Each row of numbers belongs to one of the things below and depends on some of the facts about them. Some rows are named. Which thing is each other row?

There are 3 kinds of fact about the things: γ, Φ, Π.
planal (γ 632) (Φ 963) (Π plerodis, remur, liskir)
skunosi (γ 314) (Φ 692) (Π netrurir, kuflun, lavobi, zino, dolo)
zimi (γ 227) (Φ 963)
teflik (γ 656) (Φ 103)
vodos (γ 656) (Φ 963) (Π podro, stifes, lavobi)
fikla (γ 656) (Φ 692)
butrim (γ 227) (Φ 692)
brovu (γ 656) (Φ 103)
lestu (γ 638) (Φ 963)
bifan (γ 656) (Φ 963) (Π plidagem, skelam, skifamem)
keka (γ 227) (Φ 963)
brodrek (γ 656) (Φ 103) (Π trustun, taklu, zino)
skelok (γ 656) (Φ 103)
liluk (γ 227) (Φ 103)
skufis (γ 656) (Φ 103)
zano (γ 314) (Φ 692)
tremol (γ 227) (Φ 103) (Π trikle, geka, pitreber, bragrum, grodri, sumam)
sustem (γ 227) (Φ 963)
nival (γ 656) (Φ 963) (Π trogro, feklok, zino, dolo)
pitreber (γ 656) (Φ 103)
kuflun (γ 227) (Φ 963)
zastu (γ 227) (Φ 692)
fodral (γ 638) (Φ 103)
bila (γ 656) (Φ 103)
fusam (γ 638) (Φ 963)
bidru (γ 656) (Φ 963)
flemim (γ 656) (Φ 103)
teflo (γ 314) (Φ 103)
grutrus (γ 656) (Φ 963)
drogar (γ 656) (Φ 963) (Π fikla, flemim)
stelon (γ 227) (Φ 103)
klekek (γ 314) (Φ 103) (Π plizo, fledrar, skifamem)
zitus (γ 632) (Φ 692)
plipi (γ 656) (Φ 103)
plizo (γ 656) (Φ 963)
zokos (γ 632) (Φ 103)
podro (γ 632) (Φ 103)
zadris (γ 638) (Φ 963)
grikle (γ 227) (Φ 103)
brutril (γ 314) (Φ 103) (Π bogrol, podro, fodral, bedo)
peze (γ 638) (Φ 692) (Π netrurir, skelok, stelon)
skadak (γ 656) (Φ 103) (Π vestirem, skepluk, stobrul)
brumar (γ 656) (Φ 103)
drotre (γ 656) (Φ 103) (Π butrim, purol, drorede)
pigri (γ 227) (Φ 103)
feklok (γ 638) (Φ 692)
lavobi (γ 314) (Φ 103)
dakleklu (γ 656) (Φ 963)
nitru (γ 314) (Φ 692) (Π stusu)
gokezes (γ 656) (Φ 963) (Π flograplem, zino, bradrel)
trikle (γ 638) (Φ 692)
droklustil (γ 638) (Φ 103)
vovek (γ 656) (Φ 963) (Π griflu, plipi, zimi)
ploplon (γ 638) (Φ 103) (Π vepletrak, druri)
stada (γ 638) (Φ 963) (Π zano)
vestirem (γ 632) (Φ 963)
fidum (γ 314) (Φ 963)
flusagrim (γ 632) (Φ 692)
dolo (γ 656) (Φ 103)
liskir (γ 656) (Φ 103)
zezosken (γ 638) (Φ 103)
nestu (γ 656) (Φ 963) (Π letuk)
bradrel (γ 656) (Φ 692)
kagru (γ 656) (Φ 963) (Π flograplem, letuk)
flograplem (γ 656) (Φ 963)
stobrul (γ 227) (Φ 103)
stirom (γ 314) (Φ 103) (Π purol, tobo, skistekis)
lafligru (γ 314) (Φ 103)
druri (γ 656) (Φ 103)
plidagem (γ 314) (Φ 103)
plopo (γ 314) (Φ 103) (Π nutrostek)
gumo (γ 314) (Φ 963) (Π stubi, tobo, nutrostek)
vedrol (γ 632) (Φ 692)
gritra (γ 314) (Φ 103) (Π zimi, digibro)
trotrom (γ 656) (Φ 963)
trogro (γ 656) (Φ 103)
gaso (γ 227) (Φ 103)
truska (γ 656) (Φ 963)
skistekis (γ 638) (Φ 103)
trustun (γ 638) (Φ 692)
zino (γ 656) (Φ 692)
dudribru (γ 656) (Φ 103)
fledrar (γ 227) (Φ 103)
flisili (γ 656) (Φ 692) (Π plerodis, pigri, dolo, skelam)
stosos (γ 227) (Φ 692) (Π sidre, lafligru, stifes, motugrim, nutrostek)
dafi (γ 656) (Φ 963) (Π skepluk, gabrel, droklustil, draplo, fidum)
netrurir (γ 227) (Φ 963)
ladupek (γ 227) (Φ 103)
digibro (γ 227) (Φ 103)
remur (γ 632) (Φ 692)
skoplos (γ 656) (Φ 963)
lasa (γ 656) (Φ 692)
griflu (γ 314) (Φ 963)
grovil (γ 632) (Φ 103) (Π stusu, brumar, trapusti)
sisak (γ 656) (Φ 963)
kledral (γ 638) (Φ 103) (Π flabroskur, bogrol, dolo, mukem)
taklu (γ 656) (Φ 963)
draplo (γ 227) (Φ 103)
vulus (γ 227) (Φ 103) (Π trotrom, droklustil, zezosken)
skimak (γ 656) (Φ 963) (Π pligodu, zitus, zadris)
grodri (γ 656) (Φ 103)
vupek (γ 656) (Φ 103) (Π zastu, flibe)
stusu (γ 638) (Φ 103)
parem (γ 656) (Φ 692) (Π dudribru, triskik, stobrul, lestu)
dipe (γ 632) (Φ 692) (Π nizuklus, bivar, skelam)
nodre (γ 656) (Φ 103) (Π zelo, retun, keka)
vepletrak (γ 227) (Φ 963)
sidre (γ 638) (Φ 963)
kolar (γ 314) (Φ 103) (Π sustem, griflu, liskir, luder, lavobi, zokos, sumam)
treska (γ 632) (Φ 103) (Π stelon, vedrol, nizuklus)
plerodis (γ 638) (Φ 103)
tririko (γ 638) (Φ 103) (Π teflo, rovo)
stigas (γ 227) (Φ 103)
toflor (γ 314) (Φ 103) (Π dudribru, grikle)
brotru (γ 656) (Φ 963) (Π flograplem, kupor)
motugrim (γ 227) (Φ 692)
dudrik (γ 638) (Φ 692) (Π trostetru, vepletrak, lafligru, skistekis)
zelo (γ 632) (Φ 103)
letuk (γ 314) (Φ 103)
geka (γ 227) (Φ 963)
klegum (γ 227) (Φ 692) (Π stifes, zoflun, ladupek)
triskik (γ 632) (Φ 692)
kibim (γ 227) (Φ 103)
kugrori (γ 227) (Φ 103) (Π lasa, dakleklu)
grelitir (γ 227) (Φ 692)
bragrum (γ 632) (Φ 963)
tiplas (γ 314) (Φ 103) (Π grelitir, stifes)
kupor (γ 656) (Φ 692)
soplek (γ 656) (Φ 103) (Π teflo, flograplem, stodil)
mukem (γ 227) (Φ 963)
veve (γ 632) (Φ 692) (Π drorede, draplo)
nutrostek (γ 656) (Φ 692)
skepluk (γ 227) (Φ 103)
bedo (γ 656) (Φ 103)
bivar (γ 632) (Φ 103)
trostetru (γ 638) (Φ 963)
radruris (γ 227) (Φ 103)
stodil (γ 227) (Φ 963)
drovu (γ 656) (Φ 963) (Π flusagrim, katin)
drafin (γ 227) (Φ 692)
potul (γ 638) (Φ 103)
gobru (γ 314) (Φ 963) (Π trostetru, radruris, truska, trikle, rutem, fidum)
pligodu (γ 656) (Φ 692)
vesevak (γ 227) (Φ 692)
bogrol (γ 656) (Φ 103)
trukil (γ 656) (Φ 692) (Π plerodis, keka)
zoflun (γ 656) (Φ 103)
dapek (γ 314) (Φ 103) (Π fikla, teflik, bivar, retun)
flibe (γ 656) (Φ 692)
rutem (γ 632) (Φ 103)
purol (γ 656) (Φ 963)
nizuklus (γ 227) (Φ 103)
brizo (γ 227) (Φ 692) (Π kibim, bedo)
nobrukun (γ 656) (Φ 963) (Π remur, stifes)
mosis (γ 638) (Φ 963) (Π brovu, brumar, skoplos, grutrus, keka)
putra (γ 638) (Φ 963) (Π triskik, liluk, geka, zadris, dakleklu)
stifes (γ 314) (Φ 103)
rekuflos (γ 632) (Φ 103) (Π vedrol, brumar, zadris, katin)
skubu (γ 656) (Φ 692) (Π drafin, pigri, zezosken)
flabroskur (γ 656) (Φ 963)
retun (γ 638) (Φ 103)
trugi (γ 632) (Φ 692) (Π sisak, katin)
skelam (γ 656) (Φ 103)
tobo (γ 227) (Φ 692)
katin (γ 656) (Φ 963)
stadralu (γ 314) (Φ 103) (Π fusam, fidum)
faso (γ 227) (Φ 692) (Π drafin, stigas)
gabrel (γ 656) (Φ 103)
skamak (γ 314) (Φ 963) (Π bila, vesevak)
drorede (γ 632) (Φ 963)
luder (γ 656) (Φ 103)
dutir (γ 227) (Φ 103) (Π teflo, teflik, stege, stodil)
stubi (γ 227) (Φ 103)
stege (γ 656) (Φ 103)
flimos (γ 314) (Φ 692) (Π trogro, flemim, keka)
fitem (γ 656) (Φ 103) (Π bogrol, skufis)
trapusti (γ 227) (Φ 103)
rovo (γ 656) (Φ 963)
dupegun (γ 656) (Φ 963) (Π sustem, gaso, bila, flograplem)
skifamem (γ 638) (Φ 963)
sumam (γ 656) (Φ 963)

Known rows:
[ -2   4  -4  -9   1   0   3  -9   7   0   1  -1   4 -12  -4  -3  -3  -2
  -6   0   2  -2   4   3   5  19   0  -1] -> kugrori
[ 3  0 -3  4 -1  0 -1 10 -3  0 -4 -6 -3  7  4  7 -5  6 -3  6  6 -3  2  4
 -1  7  1 -4] -> lasa
[ 0  0 -2  6 -4  2 -4  3  1 10  3 -1  3 -8 -2 -3 -2  6 -3  2  2  7  2 -1
  0  1  6  2] -> netrurir
[ -2   0  -7 -12   2   0   7  -2   5  -6   0  -2   4 -16   3   2   2  -1
  -5   0   1  -8   3   1   4  17   0  -2] -> skadak
[ 1 -2 -4 -8 -1  1  3 -1 -2 -1  0 -1 -1  5  5  7  6  2 -2 -1 -5 -3  3 -4
 -7  0  4 -2] -> zoflun
[ -5  -3  -2 -11  -1  -5 -11 -10  -1  -6  -1   7   2  22   0   3 -14   0
  -7  -4  -8   5   4   7   5  -6   7  -1] -> droklustil
[ 2 -2 -5  2 -4 -1  0  6 -8 -3 -2 -3 -7  1  0  7  5  4 -3  6  3 -5  0  0
  2  0  1 -2] -> nutrostek
[  1  -3  -2   3  -4  -6  -2   3   0  -1  -3   1  -6  15   7  -1 -11   4
  -7  -1   7   0   3  14   3  -3   1  -3] -> triskik
[ -1  -3  -4   3  -3   1  -1  10   0   2   3  -3   2 -12   8   3  -2   8
  -3   4   1   3   1  -1   0   4   7   0] -> trotrom
[ -3  -2  -7   3   2   2   7   6   4   2   4  -1  10 -23  -3  -7   7   3
  -3  -2   9  -8  -1   0   7   9   2   3] -> kagru
[ 4  0 -3  4  0  1 -1 10 -3  1 -4 -6 -2  9  3  7 -4  6 -3  6  7 -3  2  4
 -3  5  1 -3] -> pligodu
[ 1  0 -3  3 -6 -1 -4 -1 -8  1 -2 -2 -9  1 -8  2  1  3 -4  6  3  1  1  1
  5  0  1  0] -> motugrim
[ -9  -3  -5   0   2  -5  -7  -2   6  -2   2   5  12  -3  -7 -11 -13   2
  -8  -5   6   0   0  12  17   3   4   3] -> mosis
[  3  -2  -3  -6   0   2   4  -1  -1   1   0   0   2   8   4   6   6   2
  -1  -2  -4  -3   3  -4 -10  -1   4  -2] -> bogrol
[ 1 -1 -3  5  0  2 -1 13  3  7  2 -4  7 -6  8  2 -6  9 -3  2  4  3  2  1
 -4  6  6 -1] -> katin
[ 1 -3 -3  5 -2  2  1 10  0  6  3 -2  5 -5  4  0  3  7 -1  1  2  1  0 -2
 -4 -1  6  1] -> taklu
[ -2   5   0  -3   1   6 -16 -12  -9   4   4   1  -1   0 -25   3  -5  -3
  -1   7 -15   2   4 -13  -5  14   3   0] -> stifes

Name these rows:
No name comes twice in this set of rows, the named rows included.
[ -6   6  -3  -7   4   5 -11 -14  -4  -1   5   0   2 -21 -28  -2  -6  -5
  -4   8 -11  -4   3  -9   7  28  -1   0] => stadralu
[  0   0  -8   0   1   0   6   4  -2  -4  -3  -4   0 -11  -6   0   6   1
  -5   3  11 -13  -1   4  10  11  -4  -1] => skubu
[ -3  -5  -2   2  -6  -6  -3   4   5   1   3   3  -1  -5  13  -4 -11   7
  -6  -3   2   6   3  10   5  -2   7  -1] => vestirem
[ -2  -4  -5   1  -4   0  -1  10  -2   0   4  -2   0 -16   7   3   1   7
  -3   5  -1   3   1  -2   2   2   7   0] => purol
[ -1   1  -1   5  -4   0  -6   4   1   7   4  -1   1 -11   0  -1  -6   7
  -4   4   2   9   3   0   2   5   7   1] => geka
[ 0  1 -2 -7 -4  1 -1 -9 -2  3  1  1 -3  2 -3  2  3  0 -3  0 -6  4  4 -4
 -5  1  4 -1] => ladupek
[ -6  -2  -6  -1   1  -6  -7  -7  -1  -7  -4   4   4  13 -15  -7 -10  -1
  -9  -3   9  -8  -1  14  18   1  -2   2] => peze
[ -1   3  -4  -7   1   2   5 -12   4   3   1   1   5  -7 -10  -6   6  -3
  -4  -4   3  -6   3   0   3  10  -1   1] => dutir
[ -7  -1  -5 -10   3  -4  -3 -15   3  -5  -1   7  10  15 -10  -7  -6  -4
  -7 -10   1  -6   2   9  10  -1   1   2] => tririko
[ -3  -1  -4   1  -6  -1  -5   2  -3   4   5  -1  -2 -18  -1  -2  -1   6
  -4   5  -2   9   1  -2   5   2   7   1] => vepletrak
[ -5   3  -1   7   0   6 -20   0  -8   7   8  -1   0 -19 -22  -1 -13   4
  -2  12 -11   7   2 -10   3  17   6   1] => fidum
[ -1   5   1  -1   3   7 -15 -11  -8   7   4   1   1   3 -25   3  -7  -2
  -1   6 -15   2   4 -12  -5  14   3   0] => lavobi
[ 0 -3 -4  4 -2  1  0 11  0  4  3 -2  3 -9  6  2  0  8 -2  2  1  2  1 -1
 -3  2  7  0] => sumam
[ 2  0 -3 -8  1  0  1  3  2 -1 -1 -3  1  4 10  9 -5  3 -3  1 -4  1  5 -1
 -7  9  5 -4] => dudribru
[ 1  3 -1 -6 -2  1 -3 -5  2  4  0 -1  0  4  1  5 -5  2 -3  1 -3  5  5  0
 -6  8  4 -2] => liluk

The same things again, as new rows of numbers:
Some rows with their names:
[ -1  20   3   0 -10 -14  -4   3   8   1   2   4  -4  -1   2   0  -7  -4
   1  -4  -1  -6  -5 -16  10  11   9   2  12  -4  10  13  -8 -10   2 -10
  -1   7] -> feklok
[ -1  -6  -7   7   6   5   9  -2  -3  -1   2   0  -2   0  10 -10  -6 -20
   5   0   6   2   5   6  12   1  -2  -1  -1  -4   0  19  14  14 -12   6
  -1   4] -> drafin
[  6 -23  -3   4  13  12  10  -2  -6  -2   3  -2  -1  -1   4  -4  -6 -28
   9  -3   4   4   4   5  12   3   0   3  -3   1  -4  12  -6  -3 -19   9
   4  -2] -> klegum
[  1  15   7  -2  -7 -10  -7   3   1   5  -2   1   0   1  -2   3  -2   6
  -1  -4  -2   1  -7 -17   6  10   9  -1  10  -3   6   4  -7 -11   9 -12
  -3  -1] -> potul
[  0   3   1   4  -3 -11  -6  -1   8   1  -4   3   2   1  -3   5   2  25
  -5   3  -3   2   1   0  -5  -4  -1   0  -8   9   1   3  15  -2  -4   4
   3   1] -> bila
[  4   4   4   0   6   6  -1  -1   8  -3  -1   3   2   0   2  11   3  13
  -2  -1  -5  -3   1  -6   1 -11   0   1   1   8  -4 -11  -6 -13  -2  20
  10   2] -> dupegun
[  5  -4  -1  -3   9   0  -2   0   0  -2   8   2  -2  -2  -3   8   7   9
   2  -1  -2  -4   0   2  -5  -6  -4   6   6   7  -3 -11 -11 -12  -4  11
   6  -8] -> nobrukun
[  4   0   2  -3   6  -6  -2  -2   6  -5  -8   4   0  -2  -3  -1  -1  -2
   6   1  -1  -6   0   4  -5  -4  -2   3  -3   2   0  11  -8 -11   0  11
   4  -6] -> trukil
[ -5  12  -4   2   1  -2  -7   1   4  -1   8   2  -1  -1   3   7  12  23
  -1  -2  -4  -1   3   6  -1  -5  -2   4   2  10   1 -14   9   0  -6   6
   2   5] -> sumam
[ -4  -2  11  -9  -4   4   1   0   7  -3 -17   0   3  -3 -15   8  -3  10
  -3   2  -3  -1  -5  -4  -9   0   2   2  -7  -6  -2 -19  -5 -15   9 -13
  -7  -6] -> toflor
[ -4 -14  -9   3  -8  18  10   5 -12   3  28  -6  -2   3  14  -7  -1 -15
  -2   0   5  -1   4   3  -2   1   2  -9  -2 -11   0  -9  -7  21   9  -6
  -1  20] -> drorede
[  0  18   3  -2 -11 -14  -4   3  -1   7  -2   2  -2   2   0   2  -2   9
  -1  -3  -1   1  -8 -15   4   9   8  -2  15  -8  10   8   1  -3  11 -13
  -4   2] -> zezosken
[  5 -18  -1   6  12  12   9  -2  -3  -2   0  -1  -1  -1   6  -6  -5 -32
   7  -2   3   2   4   4  14   1   0   0  -4   2  -5  15  -6   2 -16  10
   4  -1] -> brizo
[  3  -6   7  -4   8   1  -1  -3   2   1  -7   1   4  -1  -5   9   4   7
   6   1  -5   2  -3   2 -10  -6  -1   0  -3  -2  -1   0   3  -5   7   9
   5  -7] -> skadak
[ -2  26   4  -1  -9 -13 -11   2  -1   5  -2   0  -2   1  -1  -2  -1   5
   0  -4  -1   0  -7 -12   5  12   7  -1  13  -4   7   6  -4  -2  10 -17
  -6   1] -> stusu
[  0 -16   8 -13  -2   2   7   1   3  -2 -12   1   1  -3 -14  12  -4  14
  -4   4  -1   0  -6  -6 -14  -1   2   5  -2 -11   1 -16  -7 -17   8 -11
  -5 -10] -> stirom
[ -2   8  -3   4  -4 -15  -5   0  12  -4  -1   7  -2  -1   4  -2   0  11
  -1   2  -1  -5   2   3  -2  -2  -2   3  -5   5   4  12  12  -4 -11   5
   1   5] -> zino

Name these rows:
No name comes twice in this set of rows, the named rows included.
[ -2  -1   9 -11  -4  -2   4   0  11  -9 -17   3  -1  -5 -12   1  -9  -6
  -2   3  -1 -10  -3  -6  -3  -2   1   5  -3  -7   0  -6 -14 -18   5  -5
  -4  -7] => flimos
[ -4 -24  -5   4  -9  14   8   4  -9   5  18  -7   2   3   7 -10  -5 -16
  -2   1   3   5   1   3  -5   8   4  -9 -17  -9  -2  -5  -3  15   7 -14
  -2  17] => rutem
[ -1  -7   9 -11  -4   0   3  -1   6  -4 -17   0   2  -2 -15   6  -3  10
  -6   5  -1  -3  -5  -8  -9  -2   0   3  -4  -6  -2 -14  -9 -20  11 -10
  -4 -12] => klekek
[  5   0   4  -5   6  -8  -4  -3   3   0 -13   1   3  -1  -7   1   1   5
   1   4  -3  -1  -2  -1  -7  -5  -3  -2  -2   4  -3   8  -7  -9   8  10
   3 -14] => nodre
[  2  27   9  -6   2   0  -5   1  -2   1  -4   0  -1   0   0   3   0 -14
   4  -7  -2  -6  -7 -18   9   5   8  -1  24  -2   2  -5 -28 -12  17  -1
   0  -4] => mosis
[ -6  -9  -6   4  -7  20   9   4 -10   2  24  -6  -1   3  13  -9   0 -19
  -1   0   4  -1   4   3   0   1   3 -10  -5  -9  -1 -13  -9  18  11  -7
   0  20] => vestirem
[  4  -5   4  -4   6  -5  -4  -2   1   0  -7   1   3  -1  -6   5   2  11
   2   2  -3   1  -2   0 -11  -5  -1   1  -2   3  -2   2   0 -10   3   9
   4  -7] => vupek
[ -3 -21  -9   7  -8   9   6   4  -6   0  24  -4  -3   1   9 -16  -8 -24
   0   0   6  -3   3   4  -1  10   3  -3 -15  -3   0   4 -12   8  -3 -15
  -1  19] => remur
[-2  1  9 -2  9  3  0 -2  7 -4 -7  3  2 -3 -1  4  2 -4 13  0 -7 -3 -1  6
 -7 -5  2  4 -5 -1 -1  2  0 -9  1 12  4 -1] => parem
[  1  24   5  -4  -3  -1  -3   3   0   3   4   1  -2   0   3   7   1   0
   2  -7  -2  -4  -6 -18  10   5   8   1  23  -4   6  -7 -16 -10  10  -3
   1   3] => stada

Now the same things, written a new way:
Some things and their rows:
[ -3 -14 -24 -23  16 -13  11 -26  -8   3  22  -6  -3  -3  -3  -2   4  24
  20  -9 -10  15  11  14  26  11 -16 -14  28   6  16   3  -8  15  -2] -> brotru
[  0 -23 -20 -11  13  -5  11 -16  -9  -2  16 -11  -2  -2  -8  -3   3  26
  -5   7 -13  10  12  10  25  -5 -23  13  28   0   7   4  -8  -4   8] -> skoplos
[  1 -21 -18 -11   4  -3  11 -16 -12  -3  19 -11  -2  -1  -9  -2   4  28
  -1   7 -12  11  11  10  25  -5 -20  14  31  -1   9   4  -8  -1   8] -> sumam
[ -1 -12   1 -21  -8 -12   6  -7  -6  -4  14 -17  -1  -5 -10 -11   9   8
  16   8   3   7  11   0  14  -1 -34  41   1  -1   2   5  -6  -9   5] -> kuflun
[ -4 -14 -22 -22  14 -13  12 -27  -9   2  22  -4  -2  -3  -3  -2   3  24
  17  -8 -11  15  10  14  25  10 -15 -10  30   5  15   3  -9  15  -1] -> dupegun
[  0 -13  11 -18 -11  -7   5  -1   2  -5   7  -8   1  -8  -8 -13   8  12
  14   5   0  -1  13   9  14  -3 -26  39  -7   5   7   7  -9 -10   7] -> vesevak
[  1 -13   9 -18  -7  -3   7  -6   2  -4   8  -8   1  -9 -13 -14   6   5
  11   4  -1   3   6   2   3  -2 -38  46  -4   4   5   6 -10  -9  11] -> grikle
[  3 -21  -6  -8  -2   0  11  -8  -7  -4  12  -4  -1  -5  -6  -5   1  33
  -4   5 -14   4  13  18  25 -10  -9  11  22   2  16   5  -9  -2  10] -> lasa
[ -7 -16   1 -19  17   4  16 -18 -13  -1  15  -1   4  -9  -7 -16  -6  12
  -6   2 -25  13   7   7  10   1 -13   9  25   4  12   5 -15  14  10] -> treska
[ -6 -11  20 -22  -9 -16  10 -11  -3  -2   8   8   3 -11  -5 -17   6   6
  16  -1  -6   4   9  13  14   5 -23  25  -7   4   8   7 -13   4   4] -> faso
[  0 -13   5 -22  -5  -2   7  -7   4  -6   7  -5   0  -8 -11 -12  10   8
   9   4   3   1   3   2   3  -1 -36  45   0   4   3   6  -9  -6  12] -> ladupek
[  2 -23 -13  -9  14   2  12 -12  -4  -1  10  -5   0  -7 -11  -5  -1  24
  -9   5 -14   6   6  12  14  -9 -22  16  23   2  11   4 -10  -3  13] -> brovu
[  7 -18   6  -4  -4   0  13  -4   2  -4   9 -12  -4 -11  -8  -7   6  26
   4   0 -11   4   1  12   7   0 -34  35   4  -6  10   4  -9 -15   7] -> fodral
[ -3 -17  -4 -12   6  -4  16 -22  -9   0  14   9   2 -10  -9  -8  -2  21
  -3  -2 -20  12   2  14  12   2 -16   4  26   2  14   5 -14  14  10] -> skadak
[ -8 -28  -6 -22  45 -24   6 -10   4   5  -2  -8   2 -11  -5 -11   7  -7
  -4   7  -1   3  11  12  16  -4 -53  37 -14   6 -13   5  -8 -21   5] -> keka
[ -2 -16  18  -7  -7 -10  16 -11   1  -5  10   7  -2 -12   0  -9   8  28
   9  -7 -18   5   4  23  17  10 -21  17   4  -3  12   6 -12  -1   2] -> dudrik
[  2 -12  10 -16 -11  -2   9  -8   1  -5   9  -8   2  -9 -14 -16   5   5
  12   4  -3   4   6   1   3   0 -37  47  -3   4   5   7 -11  -7  11] -> draplo

Rows to name:
No name comes twice in this set of rows, the named rows included.
[ -1 -13  -5 -23   0 -10   4 -12   2  -3  14 -17  -1  -4  -8 -10  10   7
  22   2   1   6  14   3  16   6 -41  38   1   6   1   6  -7 -10   3] => stodil
[ -1 -20  -9 -16  21  10  11  -8  -9  -2  13 -16   1  -7  -8 -13  -5  16
 -11   8 -19   7  10   5  12 -10 -19  21  25   4  10   4 -10   0  12] => bivar
[  2 -11  16 -10  -4 -14  18  -9  -8   1  10  -2  -2 -16  -7  -9   3  19
   7  -3 -12  11  -5  14   5   4 -25  13   2 -11  14   2 -11   0   4] => kledral
[  0 -23 -11  -4  -2  -1  14 -22  -9  -3  20  -7   1   0 -11  -7   0  25
  -2   5 -22  12  16   9  25   1 -24  20  31   1   7   7 -12   0  10] => katin
[  3 -21 -15 -10  10   4  11 -13  -4  -2  12  -6  -1  -6 -11  -5   0  26
  -5   3 -12   7   6  11  14  -7 -20  15  24   3  13   5 -10  -1  13] => stege
[ -2 -22 -11 -17  29   9  10  -7  -6  -2  11 -16   1  -7  -7 -11  -4  16
 -13   8 -18   6  10   7  13 -10 -20  21  23   5   8   4 -10  -4  12] => zelo
[ -2 -11 -21 -25  11 -16  11 -22 -15   4  22  -9  -3  -4  -4  -2   2  24
  20  -6  -7  17   9  13  24   6 -10 -18  27   1  19   1  -7  15  -3] => gokezes
[-10 -16 -17 -27   6 -10  14 -24 -13  -7  21  12  -4  -3  -2   3  15  31
  -2   0  -9  12  -2  12  21   3  -6  -3  41  -2   8   3  -8  21   8] => vodos
[ -1 -14  11 -20 -12  -6   5  -1   3  -8   7  -6   0  -7  -7 -12  11  14
  12   5   1  -2  11   9  14  -3 -25  41  -4   5   6   7  -9  -9   9] => motugrim
[  3 -19  -3  -7  -3  -6  12  -9   0  -6  15 -15  -6  -6  -5  -3  13  29
   8   2 -10   6   6  11  18   6 -35  33  13  -6   3   4  -6 -15   3] => sidre
[  3 -19 -13 -12   4   0   8  -7  -4  -3  13  -9  -2  -5  -5  -3   2  34
   3   2  -9   3  14  19  26  -8  -9   6  22   4  18   5  -8  -2   8] => kupor

